Here is a tiny trained network, its code and every weight. The questions are about switching its units off for an input and a class, where a switched-off unit gives its printed mean instead of its output.

import numpy as np


def w(rows, s, z=0):
    codes = np.array(rows[::2]) - 128.0
    scale = np.full(codes.shape[1], s)
    scale[-1] = z or s
    return codes * scale


def norm(h):
    return h / np.sqrt((h * h).mean(-1, keepdims=True) + 1e-5)


def f(y):
    return np.maximum(y, 0)


def log_softmax(a):
    a = a - a.max(-1, keepdims=True)
    return a - np.log(np.exp(a).sum(-1, keepdims=True))


def net(x, mask):
    res = np.array(x, float).reshape(1, 7) / 4 @ E
    u = 0
    for l in range(2):
        y = f(norm(res) @ A[l][:, :-1].T + A[l][:, -1])
        res = res + np.where(mask[u : u + 6], y, B[l][:, -1]) @ B[l][:, :-1]
        u += 6
    return log_softmax(norm(res)[-1] @ U[:, :-1].T + U[:, -1])


A, B = {}, {}
E = w([
[132,130,124,138,118,131,119,123,131,121,121,123],'x0',
[115,130,125,126,140,106,133,130,128,137,137,136],'x1',
[106,109,69,165,177,165,119,140,93,109,132,159],'x2',
[132,127,132,126,122,143,135,128,135,135,130,141],'x3',
[101,156,171,166,110,120,87,246,131,176,164,109],'x4',
[155,90,114,145,91,90,122,155,81,195,108,134],'x5',
[120,120,123,124,133,107,129,134,115,110,140,111],'x6',
],0.014)
A[0] = w([
[106,58,89,131,178,105,139,115,51,146,89,120,137],'0.n1',
[143,80,168,137,110,135,170,141,184,122,64,156,87],'0.n2',
[116,3,136,95,71,99,140,107,55,166,52,163,163],'0.n3',
[137,153,184,190,162,156,86,154,136,125,212,134,2],'0.n4',
[130,68,137,77,74,69,140,101,177,117,70,137,10],'0.n5',
[171,34,140,172,110,101,99,212,108,216,127,101,35],'0.n6',
],0.0063,0.0031)
B[0] = w([
[170,159,129,128,94,176,132,134,169,142,63,196,226],'0.n1',
[102,183,80,118,125,34,103,98,119,95,107,80,155],'0.n2',
[157,215,28,143,116,74,129,124,62,90,152,135,254],'0.n3',
[62,131,138,96,114,175,44,150,71,71,113,202,196],'0.n4',
[124,215,142,49,255,120,93,77,57,143,107,156,187],'0.n5',
[107,65,152,94,120,203,113,63,158,164,178,52,242],'0.n6',
],0.0092,0.0053)
A[1] = w([
[170,142,136,90,236,137,174,56,219,29,111,174,120],'1.n1',
[100,199,190,140,130,137,61,217,177,64,194,155,112],'1.n2',
[142,2,121,216,131,133,135,167,150,213,106,98,7],'1.n3',
[76,73,68,211,196,185,119,115,87,134,116,143,239],'1.n4',
[158,127,249,110,87,101,94,149,227,124,144,113,202],'1.n5',
[161,46,73,192,146,152,175,86,116,124,122,150,16],'1.n6',
],0.0078,0.0021)
B[1] = w([
[99,70,181,154,96,132,71,175,134,211,183,53,254],'1.n1',
[142,165,110,109,153,128,217,48,102,84,64,176,214],'1.n2',
[144,76,174,189,212,102,55,104,189,135,170,55,158],'1.n3',
[163,126,151,133,166,185,148,248,186,102,113,144,211],'1.n4',
[101,87,96,115,58,66,152,93,133,131,108,122,180],'1.n5',
[130,109,102,190,130,49,144,185,156,77,150,200,165],'1.n6',
],0.011)
U = w([
[97,101,170,108,53,97,89,78,126,185,193,25,230],'0',
[122,45,141,199,191,173,87,201,173,131,156,96,239],'1',
[76,146,165,95,79,90,248,55,127,85,42,146,88],'2',
[69,209,147,135,182,224,167,158,93,69,95,190,73],'3',
[193,217,87,103,138,61,105,54,35,140,117,106,88],'4',
[216,163,40,177,117,110,127,172,100,100,131,224,3],'5',
],0.014,0.0014)

Each question gives the input, the list of numbers given to net, and the class t.
The units are the neurons (one row each of A and B). Each row of codes is followed by its name. A weight is (code - 128) times the scale printed after its matrix; where a second scale follows, it is the last column's (A, B and U).
mask holds one flag per neuron, layer by layer. A switched-off neuron (its flag False) gives its mean, the last column of its row in B, instead of its output. The means were averaged over made-up inputs and are rounded, as every weight is.
A unit's drop is (log p(t) with every unit on - log p(t) with that unit switched off) / (log p(t) with every unit on - log p(t) with every unit switched off).
The circuit of an input: a set's keep is (log p(t) with only the set's units on - log p(t) with every unit switched off) / (log p(t) with every unit on - log p(t) with every unit switched off). Starting from all 12 units, units are removed one at a time, each time the one whose removal leaves the highest keep (on an exact tie, the one counted first), for as long as the keep stays at least 0.8.
units of the circuit, in order: the units of the circuit, biggest drop first
unit that matters most: the unit with the biggest drop
top k neurons: the k neurons with the biggest drops, biggest first
k most important neurons of layer l: the k neurons of layer l with the biggest drops, biggest first
drop when u is switched off: that unit's drop, to one decimal
input [6,-6,0,-7,7,-4,-8], class 2: unit that matters most : 1.n2
input [8,-7,0,-7,7,-5,-6], class 2: 2 most important neurons of layer 1 : 1.n2, 1.n5
input [1,-6,-2,3,-8,7,-3], class 4: top 2 neurons : 0.n5, 1.n4
input [0,5,0,7,5,0,3], class 2: top 3 neurons : 1.n2, 1.n1, 0.n4
input [-6,-8,-7,-5,0,3,1], class 4: units of the circuit, in order : 1.n1, 0.n5
input [-2,-4,4,2,-8,0,8], class 1: 2 most important neurons of layer 1 : 1.n1, 1.n2
input [-3,-7,-2,0,-1,7,7], class 4: top 2 neurons : 0.n3, 1.n1
input [-8,4,-1,-7,-3,1,4], class 4: 2 most important neurons of layer 0 : 0.n3, 0.n6
input [0,7,1,-1,-6,6,3], class 5: top 2 neurons : 0.n1, 1.n6
input [-8,2,0,-1,-8,3,-7], class 4: 3 most important neurons of layer 0 : 0.n5, 0.n3, 0.n2
input [-3,-3,0,1,4,8,-8], class 0: top 2 neurons : 1.n4, 0.n6
input [-7,-3,0,-2,-6,0,8], class 0: 3 most important neurons of layer 1 : 1.n1, 1.n2, 1.n4
input [0,7,6,5,2,0,-7], class 3: top 2 neurons : 1.n1, 0.n4
input [0,4,-1,-7,-8,-6,-3], class 0: unit that matters most : 1.n1
input [6,-5,-1,-8,-8,-7,4], class 0: top 2 neurons : 1.n1, 1.n4
input [6,-1,-2,0,8,-8,6], class 2: 2 most important neurons of layer 1 : 1.n2, 1.n5
input [6,-4,2,-2,-2,-8,7], class 1: top 2 neurons : 1.n1, 1.n5
input [6,2,3,-3,-6,1,0], class 5: 2 most important neurons of layer 0 : 0.n3, 0.n6
input [5,8,1,4,6,0,0], class 3: top 3 neurons : 0.n4, 1.n2, 1.n1
input [3,8,7,7,6,-1,-3], class 3: units of the circuit, in order : 1.n2
input [1,5,6,-6,1,-3,-3], class 3: top 4 neurons : 1.n2, 0.n6, 0.n4, 1.n3
input [-4,7,4,6,-7,-8,6], class 1: drop when 1.n1 is switched off : 0.2
input [8,6,3,5,-8,2,-8], class 5: drop when 0.n3 is switched off : 0.3
input [7,7,2,1,-8,-3,-8], class 1: drop when 1.n1 is switched off : 0.4
input [-6,-3,0,-4,-5,3,-1], class 4: top 3 neurons : 0.n5, 1.n4, 0.n3
